Below is a small trained network, with its code and all its weights. Each question gives an input and a class and asks what happens when units are switched off, that is, made to give their printed mean instead of their output.

import numpy as np


def w(rows, s, z=0):
    codes = np.array(rows[::2]) - 128.0
    scale = np.full(codes.shape[1], s)
    scale[-1] = z or s
    return codes * scale


def norm(h):
    return h / np.sqrt((h * h).mean(-1, keepdims=True) + 1e-5)


def f(y):
    return y / 2 * (1 + np.tanh(0.7978845608 * (y + 0.044715 * y**3)))


def log_softmax(a):
    a = a - a.max(-1, keepdims=True)
    return a - np.log(np.exp(a).sum(-1, keepdims=True))


def net(x, mask):
    res = np.array(x, float).reshape(1, 6) / 4 @ E
    u = 0
    for l in range(2):
        y = f(norm(res) @ A[l][:, :-1].T + A[l][:, -1])
        res = res + np.where(mask[u : u + 12], y, B[l][:, -1]) @ B[l][:, :-1]
        u += 12
    return log_softmax(norm(res)[-1] @ U[:, :-1].T + U[:, -1])


A, B = {}, {}
E = w([
[76,66,213,214,57,157],'x0',
[199,209,97,66,4,135],'x1',
[150,178,202,172,151,54],'x2',
[226,106,191,238,200,206],'x3',
[159,45,175,89,110,59],'x4',
[41,133,185,77,118,191],'x5',
],0.011)
A[0] = w([
[203,155,118,165,160,105,65],'0.n1',
[164,104,191,122,195,104,57],'0.n2',
[139,96,124,104,175,87,106],'0.n3',
[175,236,137,131,126,54,86],'0.n4',
[159,198,76,133,86,174,97],'0.n5',
[158,172,73,37,116,162,97],'0.n6',
[67,113,118,45,115,77,84],'0.n7',
[111,234,98,11,145,90,140],'0.n8',
[170,201,174,69,83,26,11],'0.n9',
[191,110,107,77,76,110,82],'0.n10',
[156,249,188,139,158,132,116],'0.n11',
[14,127,141,96,132,150,141],'0.n12',
],0.013,0.011)
B[0] = w([
[27,176,100,208,166,103,159],'0.n1',
[133,62,118,193,181,22,148],'0.n2',
[103,96,83,135,72,28,148],'0.n3',
[90,239,99,169,87,54,180],'0.n4',
[121,71,68,54,102,142,188],'0.n5',
[244,183,125,87,176,143,212],'0.n6',
[88,110,33,126,96,109,186],'0.n7',
[117,255,73,55,161,48,255],'0.n8',
[157,216,53,73,168,241,156],'0.n9',
[148,133,136,85,78,59,168],'0.n10',
[107,249,234,54,125,114,183],'0.n11',
[25,125,106,108,134,109,213],'0.n12',
],0.0095,0.0077)
A[1] = w([
[156,142,81,163,153,205,84],'1.n1',
[218,185,122,178,128,118,67],'1.n2',
[141,41,112,117,119,177,62],'1.n3',
[121,174,106,140,208,183,58],'1.n4',
[106,120,101,24,166,162,84],'1.n5',
[121,113,165,152,208,79,130],'1.n6',
[6,119,147,102,116,145,119],'1.n7',
[159,79,187,162,111,109,84],'1.n8',
[121,92,231,105,124,207,211],'1.n9',
[138,98,202,88,89,174,48],'1.n10',
[156,90,125,63,10,108,145],'1.n11',
[94,125,158,133,78,132,2],'1.n12',
],0.019,0.0067)
B[1] = w([
[130,111,87,114,106,211,168],'1.n1',
[55,126,175,134,111,167,213],'1.n2',
[122,131,119,132,96,76,160],'1.n3',
[126,131,169,101,136,199,188],'1.n4',
[155,167,100,150,63,103,239],'1.n5',
[172,95,123,144,185,128,220],'1.n6',
[82,58,182,91,120,167,252],'1.n7',
[130,176,97,98,135,83,179],'1.n8',
[198,118,111,145,88,99,255],'1.n9',
[140,94,136,187,105,109,165],'1.n10',
[151,169,150,97,249,153,243],'1.n11',
[128,91,162,107,122,128,139],'1.n12',
],0.021,0.0082)
U = w([
[185,83,118,202,179,34,124],'0',
[184,114,50,149,41,194,66],'1',
[89,33,163,100,167,197,196],'2',
[6,96,73,89,101,83,1],'3',
[108,114,187,154,3,82,194],'4',
[122,239,89,57,145,113,216],'5',
[208,158,176,206,170,157,52],'6',
[73,196,183,187,169,123,47],'7',
],0.027,0.0093)

Each question gives the input, the list of numbers given to net, and the class t.
The units are the neurons (one row each of A and B). Each row of codes is followed by its name. A weight is (code - 128) times the scale printed after its matrix; where a second scale follows, it is the last column's (A, B and U).
mask holds one flag per neuron, layer by layer. A switched-off neuron (its flag False) gives its mean, the last column of its row in B, instead of its output. The means were averaged over made-up inputs and are rounded, as every weight is.
A unit's drop is (log p(t) with every unit on - log p(t) with that unit switched off) / (log p(t) with every unit on - log p(t) with every unit switched off).
The circuit of an input: a set's keep is (log p(t) with only the set's units on - log p(t) with every unit switched off) / (log p(t) with every unit on - log p(t) with every unit switched off). Starting from the 12 units with the biggest drops (on a tie, the unit counted first), units are removed one at a time, each time the one whose removal leaves the highest keep (on an exact tie, the one counted first), for as long as the keep stays at least 0.8.
circuit, biggest first: the units of the circuit, biggest drop first
unit that matters most: the unit with the biggest drop
k most important neurons: the k neurons with the biggest drops, biggest first
k most important neurons of layer l: the k neurons of layer l with the biggest drops, biggest first
input [6,-7,-4,3,-3,-4], class 0: 4 most important neurons : [0.n8; 0.n9; 1.n6; 0.n6]
input [1,7,-5,8,5,-3], class 6: circuit, biggest first : [1.n11; 0.n8]
input [4,8,4,3,-3,-4], class 7: unit that matters most : 1.n2
input [8,-8,-8,5,-6,-3], class 1: circuit, biggest first : [1.n11; 1.n1]
input [-8,-8,3,2,-6,-3], class 7: 3 most important neurons of layer 1 : [1.n7; 1.n9; 1.n4]
input [5,2,6,-6,2,3], class 2: circuit, biggest first : [1.n7; 1.n11]
input [7,2,-2,-1,-3,-3], class 2: 2 most important neurons : [0.n6; 1.n11]
input [2,4,0,0,-3,8], class 4: circuit, biggest first : [1.n5; 1.n7]
input [6,-8,1,1,-5,-3], class 0: 4 most important neurons of layer 1 : [1.n6; 1.n2; 1.n9; 1.n8]
input [4,7,-8,0,0,-3], class 5: 2 most important neurons : [1.n11; 0.n5]
input [2,1,-1,6,-2,8], class 4: 2 most important neurons of layer 1 : [1.n9; 1.n11]
input [-8,-7,-2,-7,8,7], class 3: 2 most important neurons : [1.n7; 0.n12]
input [-5,1,3,3,6,0], class 0: 4 most important neurons of layer 0 : [0.n2; 0.n3; 0.n6; 0.n1]
input [3,3,-5,-1,2,4], class 2: 2 most important neurons of layer 1 : [1.n7; 1.n11]
input [8,8,0,8,7,-4], class 0: 3 most important neurons : [0.n8; 1.n11; 1.n8]
input [7,1,-3,4,-2,-7], class 1: circuit, biggest first : [1.n1]
input [3,-1,-4,1,1,-5], class 4: 3 most important neurons of layer 1 : [1.n3; 1.n11; 1.n6]
input [3,5,-8,2,8,2], class 6: 3 most important neurons : [1.n11; 1.n10; 0.n10]
input [-7,-5,-6,6,-3,2], class 1: 2 most important neurons of layer 1 : [1.n1; 1.n7]
input [4,5,8,-5,5,7], class 5: 2 most important neurons : [0.n9; 1.n11]
input [-3,-8,-8,-6,-3,0], class 3: unit that matters most : 1.n5
input [7,3,-7,-1,4,-3], class 6: 2 most important neurons of layer 1 : [1.n11; 1.n10]
input [-1,-3,-4,-3,-6,-8], class 1: 2 most important neurons of layer 1 : [1.n11; 1.n1]
